Below is a small trained network, with its code and all its weights. Each question gives an input and a class and asks what happens when units are switched off, that is, made to give their printed mean instead of their output.

import numpy as np


def w(rows, s, z=0):
    codes = np.array(rows[::2]) - 128.0
    scale = np.full(codes.shape[1], s)
    scale[-1] = z or s
    return codes * scale


def norm(h):
    return h / np.sqrt((h * h).mean(-1, keepdims=True) + 1e-5)


def f(y):
    return y / 2 * (1 + np.tanh(0.7978845608 * (y + 0.044715 * y**3)))


def log_softmax(a):
    a = a - a.max(-1, keepdims=True)
    return a - np.log(np.exp(a).sum(-1, keepdims=True))


def net(x, mask):
    res = np.array(x, float).reshape(1, 4) / 4 @ E
    u = 0
    for l in range(2):
        y = f(norm(res) @ A[l][:, :-1].T + A[l][:, -1])
        res = res + np.where(mask[u : u + 3], y, B[l][:, -1]) @ B[l][:, :-1]
        u += 3
    return log_softmax(norm(res)[-1] @ U[:, :-1].T + U[:, -1])


A, B = {}, {}
E = w([
[141,75,97,68,119,94,95,33,92,105],'x0',
[108,164,182,103,89,51,130,221,142,107],'x1',
[146,183,133,102,164,64,100,159,2,86],'x2',
[72,239,199,71,83,136,177,170,162,115],'x3',
],0.008)
A[0] = w([
[127,168,126,42,128,141,145,103,120,113,1],'0.n0',
[137,98,91,161,150,155,127,133,127,159,116],'0.n1',
[94,113,68,133,129,251,146,2,152,137,135],'0.n2',
],0.0087,0.0029)
B[0] = w([
[119,119,124,135,158,93,243,254,116,64,149],'0.n0',
[146,186,196,70,180,101,18,212,189,149,160],'0.n1',
[169,135,113,200,28,11,138,124,44,239,254],'0.n2',
],0.0076)
A[1] = w([
[175,94,32,160,201,224,77,182,171,167,75],'1.n0',
[92,187,186,118,105,247,165,200,178,125,80],'1.n1',
[167,126,61,67,208,73,20,54,3,14,253],'1.n2',
],0.0054,0.0026)
B[1] = w([
[83,165,194,2,146,225,68,166,121,101,139],'1.n0',
[86,166,98,121,137,204,209,45,62,160,188],'1.n1',
[195,83,110,181,70,96,105,96,174,221,253],'1.n2',
],0.0092,0.0074)
U = w([
[136,99,183,71,180,166,13,186,170,127,132],'0',
[79,67,96,81,105,140,160,92,186,61,54],'1',
[111,145,139,110,104,46,167,204,4,122,148],'2',
[103,92,80,133,181,149,129,112,135,66,12],'3',
[108,71,128,127,172,170,124,81,108,83,1],'4',
[178,65,104,151,82,61,78,86,133,245,217],'5',
[41,222,192,72,140,229,218,137,152,113,197],'6',
[124,89,122,116,179,157,122,76,126,59,8],'7',
],0.012,0.0044)

Each question gives the input, the list of numbers given to net, and the class t.
The units are the neurons (one row each of A and B). Each row of codes is followed by its name. A weight is (code - 128) times the scale printed after its matrix; where a second scale follows, it is the last column's (A, B and U).
mask holds one flag per neuron, layer by layer. A switched-off neuron (its flag False) gives its mean, the last column of its row in B, instead of its output. The means were averaged over made-up inputs and are rounded, as every weight is.
A unit's drop is (log p(t) with every unit on - log p(t) with that unit switched off) / (log p(t) with every unit on - log p(t) with every unit switched off).
The circuit of an input: a set's keep is (log p(t) with only the set's units on - log p(t) with every unit switched off) / (log p(t) with every unit on - log p(t) with every unit switched off). Starting from all 6 units, units are removed one at a time, each time the one whose removal leaves the highest keep (on an exact tie, the one counted first), for as long as the keep stays at least 0.8.
circuit, biggest first: the units of the circuit, biggest drop first
k most important neurons: the k neurons with the biggest drops, biggest first
k most important neurons of layer l: the k neurons of layer l with the biggest drops, biggest first
drop of u: that unit's drop, to one decimal
input [-5,-3,2,-7], class 0: circuit, biggest first -> 1.n0; 0.n1
input [-7,-1,2,1], class 6: circuit, biggest first -> 0.n2
input [2,7,-6,-3], class 0: 2 most important neurons -> 0.n2; 1.n2
input [0,6,-8,-5], class 0: circuit, biggest first -> 0.n2; 1.n2; 1.n0; 0.n1
input [-3,-1,2,-1], class 0: circuit, biggest first -> 0.n2; 1.n0
input [-8,-2,6,-7], class 0: circuit, biggest first -> 0.n2; 1.n0
input [-4,0,-7,3], class 6: 2 most important neurons -> 1.n2; 1.n1
input [1,5,-3,-3], class 0: 2 most important neurons -> 0.n2; 1.n2
input [1,4,-4,-5], class 0: 3 most important neurons -> 0.n2; 1.n2; 1.n0
input [-2,5,5,7], class 6: 3 most important neurons -> 0.n2; 1.n2; 1.n1
input [6,5,-1,1], class 2: 2 most important neurons -> 0.n0; 1.n2
input [-7,2,4,2], class 6: 2 most important neurons of layer 1 -> 1.n1; 1.n2
input [4,8,2,7], class 6: 2 most important neurons -> 0.n2; 1.n2
input [-8,-6,7,2], class 6: circuit, biggest first -> 0.n2
input [-4,-2,-4,4], class 6: 2 most important neurons -> 1.n2; 1.n1
input [-5,2,6,-3], class 5: drop of 0.n0 -> 0.3
input [-1,-1,7,1], class 5: drop of 1.n2 -> 1.7
input [3,2,-6,5], class 6: drop of 1.n2 -> 0.8
